Each row was made from one walk, in order. Every step used is in the known rows, and no mark comes twice. Write each row's walk.
Each row is shifted at random along 4 fixed directions that mean nothing.
Known rows
guku > fivo > fona > toku: [ -79  -61 -283  -96   42  175   32 -246 -144   45  -31  -27  121 -218
 -117  142  104   80  340  -94 -204 -204 -291  123 -164   59   68   47
 -121  234  439 -257  269 -144  -47 -121   31  166  -56  -44  420]
fivo > guku > vibo > toku > kitar: [ 333 -148  -41   77   50  138  404 -270   62  -56  144   59 -109  -92
   24 -211  341  223  271 -138 -118 -104 -192   -7 -180  208 -129  -85
 -292  119  389   23  118 -225  325  190   24   14  281  334  289]
moze > fona > toku > vibo > fivo > guku: [ -65   15  259   22   59   85  147 -188 -101  164  -20   48  -63 -125
  189  137 -119   32  132   57   57 -117   61   45  -97  239  108  -72
  197  -20  112  -61   21 -185 -100 -107   32   81  -18   -3   -2]
toku > kitar > zukik > guku: [-151  -37  -52   52 -134   -3  138   95  -52  -75   82  189  117  -46
   38  -75 -325 -133  -37  147   50  -39  154  115 -241   59  186   52
   58  120   18  141  -53 -148  107  -87   86  164  -92   90 -164]
toku > kitar > moze > guku: [  -5 -205 -177   88  -78  -16  101  -59  -35  -51   79  329  315 -172
  -68 -112 -294 -238  -62   79 -157 -134  -75  143   81  148  454 -259
 -102  157  186  -98   48  152   30 -110 -271  234   54  338  -66]
kitar > toku > moze > guku > vibo: [-469  129  -18 -107  -72   51 -229  327   30  220   26  239  130  -15
 -182  323 -835 -335 -267    1   39   81   59  -88 -286 -257  161  283
  243 -167  -54  336    9 -171 -124  -48   33  156 -138  -80 -352]
fivo > toku > kitar > moze > guku > vibo > fona: [-297  -99   97  -53  -50   76  148  319   90  289  -86  234  237 -175
  -48  110 -531 -138   49  -31  103  -43  -50   40   74  -67  377 -135
   88  -97 -143  102   46  -10  -94   53  -39  227   14  217 -229]
moze > kitar > guku > toku > vibo: [-225 -241  -30   68  -31   26   66  358  142   75 -193  211  250 -255
  -90   55 -402 -151  -60  -27  -49   72 -100  -38   19  -52  260  -56
   53  -35 -130   70   11   79  108   13 -116  204   31  327 -247]
zukik > fivo > guku > toku: [-319  -12 -252  -13  -12  154   47  -11 -119   33 -183  177  342 -148
   45  150 -370  -80  164   -2   -3 -153  -86  182 -256 -266  103  201
   40  337  286  -10  133 -246   50 -150  320  360 -240 -110  110]
fivo > fona > toku > moze > guku: [  48   41   79    4  -33   98    1 -318  -65  -14  254   85 -148  -43
 -120  128 -134   11   82   72  -95 -119 -101 -102 -202  248  126 -105
  -11   41  349   62   68 -134 -149  -31 -143 -106  193   65   88]
fona > toku > vibo > fivo: [-140   65  209   38  109  -34  150 -332  -99    6  -57  -76  -12 -162
  255  182   85 -196   65 -106  155  -49  196  261  -47  204  -56   81
  319   35  124 -270   34 -209   70  -10  174  185 -187   37 -114]
vibo > fivo > fona > toku > moze > kitar > zukik: [  -5  141   58 -122   -2  108  -23   29  103  150  245   72 -207    0
 -265  156 -142   51   15   88 -168   -1  -45 -230 -268  211   57   23
   95 -172   56  307   58 -261    8   12  -88 -214  244  194 -160]
moze > fona > toku > kitar > zukik > fivo > guku > vibo: [ 117  -23  158  -10   35  172  164   13   80  147  119  -62 -400   44
 -177   -5   79  237   56  130 -258  -10 -160 -214 -450  208 -183  -21
 -162 -192   21  343  118 -311  121   58 -112 -239  314  109    6]
moze > fona > toku > fivo > guku: [  95  -28 -113  -84   73  210  -94   57    7  106    3  234  -11 -251
 -200  305 -326  256  196  140 -121  -16 -215 -412 -245   69  194 -127
  -24  160   92  174   46  -85  -29 -164   84   17  208  181  122]
toku > kitar > zukik > fivo > guku > moze: [ -71   89  106   17  -83  170   86  178   22  146  -18   31   -4 -110
  -79  207 -283   73    9  155  -63  144  -18 -153 -307  177   21   61
  162  -63  -92  347   53 -297  183 -107   20  -51   72  160 -200]
zukik > fivo > fona > toku: [ -46   -5 -166  -51   30  155   16 -107  -10  -40 -112   54   42 -282
 -204  231   13  180  312   86  -83 -126 -181  -97 -182   19   84 -126
    2  249  148  -54  193 -156   22  -70  206  118  107  155  127]
vibo > fona > toku > kitar > guku: [-254   39  328 -127 -132  -16   39  174  -66  231  272   63 -176  -17
  -51  143 -388  -75  -56   38   86   12   20 -214 -267  223  322  128
  304  -34 -146  288 -169 -297 -111  -11   27  -94   59   10 -181]
zukik > guku > fivo > toku > kitar: [ 104 -105  152  195    4  133  232 -187  -84  -52  -83 -125  -22 -165
  197  -65  179  158  187  -13   11  -64 -144    2 -205  312   44   41
  150  190  269  -41  -18 -305  192 -111   34  -37   77   45   84]
vibo > fivo > toku > moze: [  27  -75   37  145   19  152  131  -21  116  -44 -311   95  435 -470
  137  210 -106   93  305  -19  140   45    2    6  218  234  236 -193
  286  174   84 -209   64    1  183 -181   85  326  -51  438  -83]
zukik > vibo > guku > fivo > fona: [-209  -27  -58  -34  -24  123  174  248  -57  234 -215  201  238 -311
   18  177 -341   24  133  136   56   19  -66  -18 -101  -92  161 -107
   95  122 -105  129  131 -149   29 -108  132  283  -51  122 -115]
kitar > moze > toku > vibo > guku > fivo: [-139   23  226  -83   91   25  135  166   78  192   92   20  -42 -100
   30  196 -242 -154 -125    7  -19  150    8  -75 -200   76   35   46
  194  -73 -142  260   53 -243  140   33   57   86   24  199 -244]
fona > toku > fivo > guku > moze > kitar > zukik: [-197  137   58 -153  -18   76 -133  232   85  231  153   38 -133   35
 -273  287 -372  -53  -96   91 -201   93  -86 -226 -344  139   92  161
  150 -180  -72  380   72 -279    9  -65  -96 -200  140   86 -232]
moze > toku > kitar > zukik > vibo: [ -16 -179 -253   89  -26   24  147   37  150 -160  -13  210   93 -134
 -186 -170  -70 -106  -11   63 -132  -65   42  172 -130  -62   58 -152
 -244   14   99   42  152   18  261  100   17  198  160  339 -123]
zukik > kitar > toku > vibo > fivo > guku > moze > fona: [ -93  -32  -28  -24   13  274  138  117  106  154  133  227  -48  -40
 -193   61 -429    9   12   33  -92  -84 -100  -86 -211 -122  149  -21
  -63  -97   58  316   72 -184  -16  130  -25    6  181  219  -98]
zukik > vibo > guku > fivo > toku > moze > kitar: [-239   18  206  117    4   25  132   44   42   93  -32   77   70  -73
   89  135 -352 -186  -74   48   78  -66   18   63 -122   53  161    4
  276    3   87  114   27 -238   15   21  -16   -8   -3  144 -325]
fivo > fona > toku > vibo > guku > moze > kitar: [  25   72  201  -19  -10   70  230 -328  -49  141  339  -19 -368  130
  -97   28  103  -35   11  -47 -181 -111 -141   31 -289  236 -120  -33
  -81 -138  322  173  147 -346  -21  245 -209 -332  306   93   29]
fivo > fona > toku > kitar > zukik > vibo > guku > moze: [-310  -88 -112  -96   -7  137  247  132   89   95   56   73  217  -92
  -23  116 -322 -186  175  -41  -32 -134    7  318  -84  -63   99   85
 -183   -8  167  -58  243  -59   58  140    3  283 -149  204   49]
moze > fona > toku > fivo: [ 281   32  248   58   74  105   63 -643 -154  -90  304 -205 -487  -30
  -35   59  469  161  118  -34 -197   -8 -116 -114 -319  512 -156  -75
   75   70  312  -14   -3 -323   69  -46 -109 -320  295   29  167]
vibo > toku > moze > guku: [ 141   63   44   22   16   46  174 -394   -8 -111  354  180  -90    2
  -20  -17  -67  -73   29  -12  -19  -91   17   12 -179  138   28  -96
  -60  143  377  134   48 -203   57  107   23   30  185  225   36]
moze > guku > vibo > fona > toku > kitar > zukik > fivo: [-168  -15 -177  -90  128  119  132   22   34  -14  201  117  -38   49
  -90   13 -284 -175   30   52  -54 -212   17  135 -362 -182    7  163
 -183  115  163   96   74 -157   73   99  176  138  -84   64  -53]
fivo > guku > toku > kitar > zukik > vibo > fona: [ -14   84  487  -57 -121   78  304  222  169  245  155   -6 -461  -21
 -137   51  -25  233   18  145   77  200   84 -303 -330  229  -82 -153
  129 -305 -377  615  -21 -446  154  244  130 -241  441  259 -352]
fivo > guku > toku > moze > kitar > zukik: [-300  -53  322  124 -181  -49  113   59   -6  135  -22  -86  130    4
  136  -37 -160 -194  -43   49  -73   28   45  221   -2  449  265   12
  335 -152  -23   27   -4 -170   -3 -214 -332  -29  -84   53 -290]
fivo > guku > moze > toku > vibo > fona: [ -29  -79  -85  -50   18  202  188 -144   -5  107  164  236   71 -110
  -62    6 -242  -41  181 -147   11 -133  -46  145  -51  -94   95 -131
 -202  -28  307  -14  118  -13  -43  158   42  164   87  138  180]
fona > toku > vibo > guku: [-226   82  441  -50   -8 -112  157   54   31  119   21   -1 -115 -115
  152  300 -170 -107   -4   39  200  134  180  -54 -123  243   19  -49
  363  -67 -211  126   -3 -241   36   82  134   58    4  161 -321]
kitar > moze > guku > fivo > toku: [-163  152 -244 -170   89  250 -234  -72 -146  145   65  137  162 -100
 -170  246 -367  -35   40  -57 -187 -165 -147  -48 -354 -233   90  286
   90  137  465  103  146 -300  -87 -203  146  156 -100 -247  198]
moze > guku > toku > kitar > zukik > fivo > fona: [-116 -184  632  315 -122    1  372   47   30   62 -312 -299  -19 -218
  304 -117  243  111  166  247   77   86  -31   92  107  666  250 -317
  431   -5 -366    9  -65 -189  108 -254 -231  -50  134  203 -418]

Which walk is each row?
[-126   88 -210 -197   70  243  -41  316  125  136  154  344   62  -96
 -283  284 -662   86  121  206  -50 -145  -51 -299 -363 -243  195   28
  -82   99   54  358   67 -146  -38   -9  261   90   50  200  -51] => vibo > fona > toku > moze > kitar > zukik > fivo > guku
[  58  152  -37 -154  107  334   40  -25   64  131  288  151 -243  -21
 -280  136 -195  130   97  -67  -75  -76   -4 -181 -381 -191 -176   70
  -97 -169  238  341   65 -280   51  227  166 -130  222   82   15] => guku > moze > kitar > zukik > fivo > toku > vibo > fona
[-374  -24  207   98  -71   11  263  -27 -159  241 -183   13  200  -79
  300  -70 -190 -221   71   62  111 -172  119  436   36  132  212   13
  262  -26  -11 -156   37 -182 -125 -178  -76  222 -256 -119 -204] => moze > kitar > zukik > guku > vibo > fivo > fona
[-196  117  614   67   43  -46  202  212  205  167  -90  -55 -259  -89
   85  260 -217 -122 -220  107  227  231  185 -203 -148  177   20   -1
  545 -227 -504  407 -104 -400  160  161  173 -106  176  306 -722] => zukik > kitar > moze > guku > toku > vibo > fivo
[-322  118 -487 -199   53  184 -151   60 -119  183  213  371  277   80
 -167  119 -693 -363 -102  -83 -187 -243   64  258 -307 -377   93  391
 -141  -57  472   47  134  -85  -94  -58    2  225 -303 -175   67] => toku > vibo > fivo > guku > moze > kitar > zukik
[-271   84   -2  -76   26  127  -28 -103 -112  167  166   93  -95   58
  -44  271 -496 -129   32  -55   39 -187  -84  -19 -320    4  210  269
  143   19  297   93    7 -278 -184   15   93  -62  -43 -146   10] => vibo > fivo > guku > moze > fona > toku > kitar
[-103 -273 -416    2   51  225   42  247  137  102 -168  422  499 -319
 -233   17 -535  -83  120  -33 -173 -182 -201   67  173 -198  506 -212
 -179   56  127  -94  143  248    0  -66 -158  395   18  427   -6] => guku > vibo > fivo > toku > kitar > moze > fona
[-148  150 -223 -198  107  325 -106  234   89  194   63  310   28 -135
 -270  302 -641   41   78   58   27  -63   20 -216 -313 -394   46  165
  -30  -91  101  344   77 -158  -73   43  306  147   59   25  -49] => kitar > zukik > guku > moze > toku > vibo > fivo > fona
[-196   66    0 -221   73  101  145    0   59  197  239   38 -231   91
 -202  125 -142  -14  131   -8 -117 -200 -104   24 -367  -83  -38   84
 -162  -40  123  173  192 -308  -66  199  138  -43   96   41   69] => moze > kitar > zukik > fivo > guku > vibo > fona > toku
[-438  148  254 -143   69   79    6    6 -119  124  132  -29   -2    3
  196  285 -396 -225   61   11  166 -144  283  192 -261  -23   13  277
  308  -34  111  -31  -14 -234 -152  -61  211  192 -371 -260 -114] => kitar > zukik > fivo > fona > toku > vibo > guku
[-254 -257  370  144  -66   36  469  104  -12  180 -170  -62  241 -216
  344 -175  -39 -106  206  -46  171  -96   28  367  184  257  298 -166
  169   50 -164 -209  -27  -62   51  -44  -94  288 -163  198 -142] => zukik > fivo > toku > kitar > guku > vibo > fona
[ 159  -62  424   29   47  187  283 -240  -11  133  178 -130 -206 -142
   90  -68  268  127  161  -82  -59  -29  -13   36  -23  381   -5 -217
   74 -175  130   -9   26 -179   36   56 -173  -66  194  160   63] => kitar > moze > guku > fivo > toku > vibo > fona
[-356  219  172 -256   40   92 -164  168   43  331   28   31 -152  -76
 -246  485 -448  -39    7   64   -3  -30  -43 -235 -269  -48  147  145
  291 -163 -112  261  115 -319 -229  -11  160  -12   61  -57 -187] => kitar > moze > guku > vibo > fivo > fona > toku
[  39  -61 -305 -175   38  202  -79  185  132  167  152  289  -73  -83
 -496  140 -364   54   -6   28 -330  -84 -293 -292 -305 -176   80  -29
 -373 -138  186  284  211  -26  -17  129 -146  -17  307  234  106] => fivo > fona > toku > kitar > moze > guku > vibo
[  37   56  -86 -191  184  246   15 -261  -12   11  474   52 -312   73
 -227  155 -130  -60   62 -115 -154 -222  -89  -76 -445 -127 -103  208
 -228   57  400   80   60 -248  -18  214  126 -108   72   22  222] => zukik > kitar > moze > guku > vibo > fona > toku > fivo
